Below are the code and all the weights of a small trained network. Each question names an input and a target symbol and asks about switching units off, where a switched-off unit gives its printed mean instead of its output.

import numpy as np


def w(rows, s, z=0):
    codes = np.array(rows[::2]) - 128.0
    scale = np.full(codes.shape[1], s)
    scale[-1] = z or s
    return codes * scale


def norm(h):
    return h / np.sqrt((h * h).mean(-1, keepdims=True) + 1e-5)


def f(y):
    return np.maximum(y, 0)


def softmax(a):
    e = np.exp(a - a.max(-1, keepdims=True))
    return e / e.sum(-1, keepdims=True)


def log_softmax(a):
    a = a - a.max(-1, keepdims=True)
    return a - np.log(np.exp(a).sum(-1, keepdims=True))


def net(x, mask):
    ids = ['ΔΦβεημπ'.index(c) for c in x.split()]
    T = len(ids)
    res = E[ids] + P[:T]
    u = 0
    for l in range(3):
        r = norm(res)
        for j in range(2):
            rows = slice(3 * j, 3 * j + 3)
            q, k, v = (r @ M[l][rows].T for M in (Q, K, V))
            z = softmax(np.where(np.tri(T) > 0, q @ k.T / 3**0.5, -1e9)) @ v
            o = O[l][rows]
            res = res + np.where(mask[u + j], z, o[:, -1]) @ o[:, :-1]
        u += 2
        y = f(norm(res) @ A[l][:, :-1].T + A[l][:, -1])
        res = res + np.where(mask[u : u + 8], y, B[l][:, -1]) @ B[l][:, :-1]
        u += 8
    return log_softmax(norm(res)[-1] @ U[:, :-1].T + U[:, -1])


Q, K, V, O, A, B = {}, {}, {}, {}, {}, {}
E = w([
[145,92,152,128,133],'Δ',
[95,81,158,55,95],'Φ',
[133,141,116,82,144],'β',
[115,154,97,138,109],'ε',
[159,90,89,145,100],'η',
[73,122,86,157,119],'μ',
[251,119,28,111,204],'π',
],0.031)
P = w([
[172,118,66,188,238],'0',
[167,115,63,172,190],'1',
[160,114,62,147,157],'2',
[154,124,74,138,105],'3',
[156,132,92,135,69],'4',
[156,147,116,142,34],'5',
[151,157,145,139,2],'6',
],0.01)
Q[0] = w([
[154,118,97,127,103],'L0H1',
[114,96,173,177,156],'L0H1',
[127,135,118,131,90],'L0H1',
[23,79,138,68,93],'L0H2',
[252,185,54,119,49],'L0H2',
[207,200,182,175,174],'L0H2',
],0.013)
K[0] = w([
[96,166,142,131,108],'L0H1',
[147,199,163,179,133],'L0H1',
[149,132,146,106,88],'L0H1',
[10,52,160,39,151],'L0H2',
[213,150,112,137,21],'L0H2',
[225,214,161,196,187],'L0H2',
],0.012)
V[0] = w([
[33,111,168,68,97],'L0H1',
[97,141,209,170,177],'L0H1',
[113,143,207,68,14],'L0H1',
[101,89,62,192,108],'L0H2',
[29,116,161,108,106],'L0H2',
[167,144,254,63,69],'L0H2',
],0.007)
O[0] = w([
[119,172,48,102,119,68],'L0H1',
[122,99,50,200,111,11],'L0H1',
[132,131,28,2,83,3],'L0H1',
[147,151,137,139,70,211],'L0H2',
[113,100,82,196,141,53],'L0H2',
[76,62,159,117,204,3],'L0H2',
],0.009,0.0049)
A[0] = w([
[89,199,92,110,222,145],'L0N1',
[7,151,57,135,91,129],'L0N2',
[145,130,209,75,125,48],'L0N3',
[154,114,165,105,105,43],'L0N4',
[144,120,170,124,151,3],'L0N5',
[111,183,145,63,149,90],'L0N6',
[23,120,180,178,134,71],'L0N7',
[171,78,116,80,172,49],'L0N8',
],0.011,0.0028)
B[0] = w([
[182,102,251,126,103,198],'L0N1',
[158,131,74,255,65,252],'L0N2',
[70,164,141,174,95,247],'L0N3',
[76,149,112,190,123,194],'L0N4',
[112,156,144,176,91,164],'L0N5',
[122,177,241,208,77,220],'L0N6',
[81,25,47,242,180,189],'L0N7',
[119,153,137,110,169,211],'L0N8',
],0.0083,0.0035)
Q[1] = w([
[144,68,142,252,211],'L1H1',
[199,242,29,110,76],'L1H1',
[177,214,184,178,2],'L1H1',
[162,74,129,124,95],'L1H2',
[126,78,135,54,109],'L1H2',
[126,166,172,110,172],'L1H2',
],0.0092)
K[1] = w([
[179,146,151,192,156],'L1H1',
[66,1,87,110,177],'L1H1',
[136,88,73,49,40],'L1H1',
[130,186,108,130,137],'L1H2',
[155,111,105,155,170],'L1H2',
[88,102,126,108,133],'L1H2',
],0.013)
V[1] = w([
[42,179,170,114,113],'L1H1',
[64,70,137,69,142],'L1H1',
[94,229,110,104,186],'L1H1',
[189,78,159,86,55],'L1H2',
[95,95,94,185,193],'L1H2',
[130,96,133,147,2],'L1H2',
],0.0088)
O[1] = w([
[6,198,47,160,229,74],'L1H1',
[18,33,70,33,174,15],'L1H1',
[90,174,69,200,111,2],'L1H1',
[76,53,36,108,86,178],'L1H2',
[169,194,115,166,160,96],'L1H2',
[84,76,37,2,161,208],'L1H2',
],0.0052,0.0043)
A[1] = w([
[138,178,153,66,130,176],'L1N1',
[179,63,103,135,131,130],'L1N2',
[79,131,64,111,107,107],'L1N3',
[100,51,123,131,252,86],'L1N4',
[116,116,101,178,204,132],'L1N5',
[86,68,152,146,146,137],'L1N6',
[134,120,126,192,102,109],'L1N7',
[142,160,116,95,98,2],'L1N8',
],0.017,0.0065)
B[1] = w([
[142,19,133,137,130,222],'L1N1',
[62,164,184,116,159,224],'L1N2',
[119,55,123,147,80,190],'L1N3',
[61,10,123,6,172,166],'L1N4',
[91,180,195,173,105,166],'L1N5',
[205,27,179,116,191,188],'L1N6',
[95,160,179,66,106,254],'L1N7',
[135,97,162,116,130,141],'L1N8',
],0.011,0.0064)
Q[2] = w([
[142,140,164,87,47],'L2H1',
[89,79,118,79,122],'L2H1',
[130,126,160,127,7],'L2H1',
[196,137,112,191,87],'L2H2',
[89,166,41,153,189],'L2H2',
[65,124,130,143,111],'L2H2',
],0.018)
K[2] = w([
[31,44,134,120,29],'L2H1',
[170,67,171,149,115],'L2H1',
[88,108,151,157,28],'L2H1',
[175,146,18,121,161],'L2H2',
[171,157,225,252,156],'L2H2',
[167,188,152,170,30],'L2H2',
],0.013)
V[2] = w([
[31,97,114,199,19],'L2H1',
[126,128,95,225,141],'L2H1',
[130,86,191,120,141],'L2H1',
[38,215,130,165,71],'L2H2',
[78,85,253,216,56],'L2H2',
[104,114,135,87,64],'L2H2',
],0.011)
O[2] = w([
[243,168,110,195,193,179],'L2H1',
[183,34,91,89,143,124],'L2H1',
[128,135,146,185,64,180],'L2H1',
[126,99,6,98,84,88],'L2H2',
[107,71,122,52,175,255],'L2H2',
[121,81,158,116,96,147],'L2H2',
],0.013,0.01)
A[2] = w([
[150,91,161,240,113,68],'L2N1',
[151,137,78,187,213,163],'L2N2',
[94,251,53,80,56,31],'L2N3',
[201,94,137,111,78,35],'L2N4',
[63,58,110,7,202,4],'L2N5',
[142,25,199,115,224,194],'L2N6',
[48,117,208,177,125,186],'L2N7',
[140,136,35,177,108,8],'L2N8',
],0.012,0.0032)
B[2] = w([
[161,238,120,14,132,171],'L2N1',
[107,101,194,83,48,151],'L2N2',
[20,145,58,37,101,130],'L2N3',
[41,138,91,116,185,171],'L2N4',
[180,207,203,211,201,165],'L2N5',
[88,133,40,155,66,248],'L2N6',
[175,119,2,172,131,201],'L2N7',
[119,61,156,69,191,145],'L2N8',
],0.01,0.015)
U = w([
[87,169,146,108,162,174],'Δ',
[113,62,186,147,171,133],'Φ',
[181,198,178,139,114,251],'β',
[130,105,180,73,8,2],'ε',
[243,86,93,90,157,27],'η',
[77,217,58,70,132,122],'μ',
[100,178,58,226,148,109],'π',
],0.011,0.0038)

Each question gives the input, a string of symbols that net reads in full, and the target symbol t.
The units are the heads (3 rows each of Q, K, V and O) and the neurons (one row each of A and B). Each row of codes is followed by its name. A weight is (code - 128) times the scale printed after its matrix; where a second scale follows, it is the last column's (O, A, B and U).
mask holds one flag per unit, layer by layer, with each layer's heads first. A switched-off unit (its flag False) gives its mean, the last column of its rows in O or B, instead of its output. The means were averaged over made-up inputs and are rounded, as every weight is.
A unit's drop is (log p(t) with every unit on - log p(t) with that unit switched off) / (log p(t) with every unit on - log p(t) with every unit switched off).
The circuit of an input: a set's keep is (log p(t) with only the set's units on - log p(t) with every unit switched off) / (log p(t) with every unit on - log p(t) with every unit switched off). Starting from the 12 units with the biggest drops (on a tie, the unit counted first), units are removed one at a time, each time the one whose removal leaves the highest keep (on an exact tie, the one counted first), for as long as the keep stays at least 0.8.
circuit, biggest first: the units of the circuit, biggest drop first
top k neurons: the k neurons with the biggest drops, biggest first
top k neurons in layer l: the k neurons of layer l with the biggest drops, biggest first
heads that matter: for each layer, one digit per head in row order, 1 if its drop is at least 0.15 and else 0, layers parted by /
input ε μ Δ, target η: circuit, biggest first	(L2H1, L2H2)
input μ η ε ε, target ε: heads that matter	01 / 11 / 01
input η Δ ε β β, target μ: heads that matter	11 / 11 / 11
input β η μ ε Δ, target η: circuit, biggest first	(L2H1)
input Φ η β, target ε: circuit, biggest first	(L0H1, L1N1, L2H2, L0H2)
input β η η Φ η, target Φ: top 2 neurons in layer 2	(L2N1, L2N7)
input β Δ β π μ β η, target η: heads that matter	10 / 00 / 11
input μ ε ε β ε, target μ: top 2 neurons	(L2N3, L1N3)
input π β μ, target β: heads that matter	01 / 10 / 10
input ε Δ μ, target η: circuit, biggest first	(L2H1, L2H2)
input ε ε ε β, target μ: top 3 neurons in layer 1	(L1N6, L1N3, L1N4)
input ε ε Φ π β μ β, target π: top 2 neurons	(L2N6, L2N7)
input β η Φ β Φ, target π: top 2 neurons	(L2N7, L2N6)
input Φ π η, target μ: top 3 neurons in layer 2	(L2N1, L2N4, L2N5)
input η Δ π η μ π β, target β: circuit, biggest first	(L2H2)
input β μ Φ π Φ, target β: heads that matter	11 / 10 / 01
input ε π β β η, target ε: heads that matter	10 / 11 / 01
input μ Δ Φ, target Φ: heads that matter	01 / 00 / 00
input η Δ β Φ π ε, target η: heads that matter	01 / 10 / 10
input Φ π π β, target ε: top 2 neurons in layer 0	(L0N2, L0N1)
input η η μ η β, target η: heads that matter	01 / 00 / 11
input π Δ β ε π π η, target β: heads that matter	00 / 00 / 00
input η π η β ε β Δ, target μ: heads that matter	10 / 10 / 11
input μ β η β Φ Φ, target π: top 2 neurons	(L2N6, L2N7)
input π Φ π η μ Φ, target η: heads that matter	01 / 01 / 10
input η Φ Δ Δ, target β: heads that matter	01 / 00 / 00
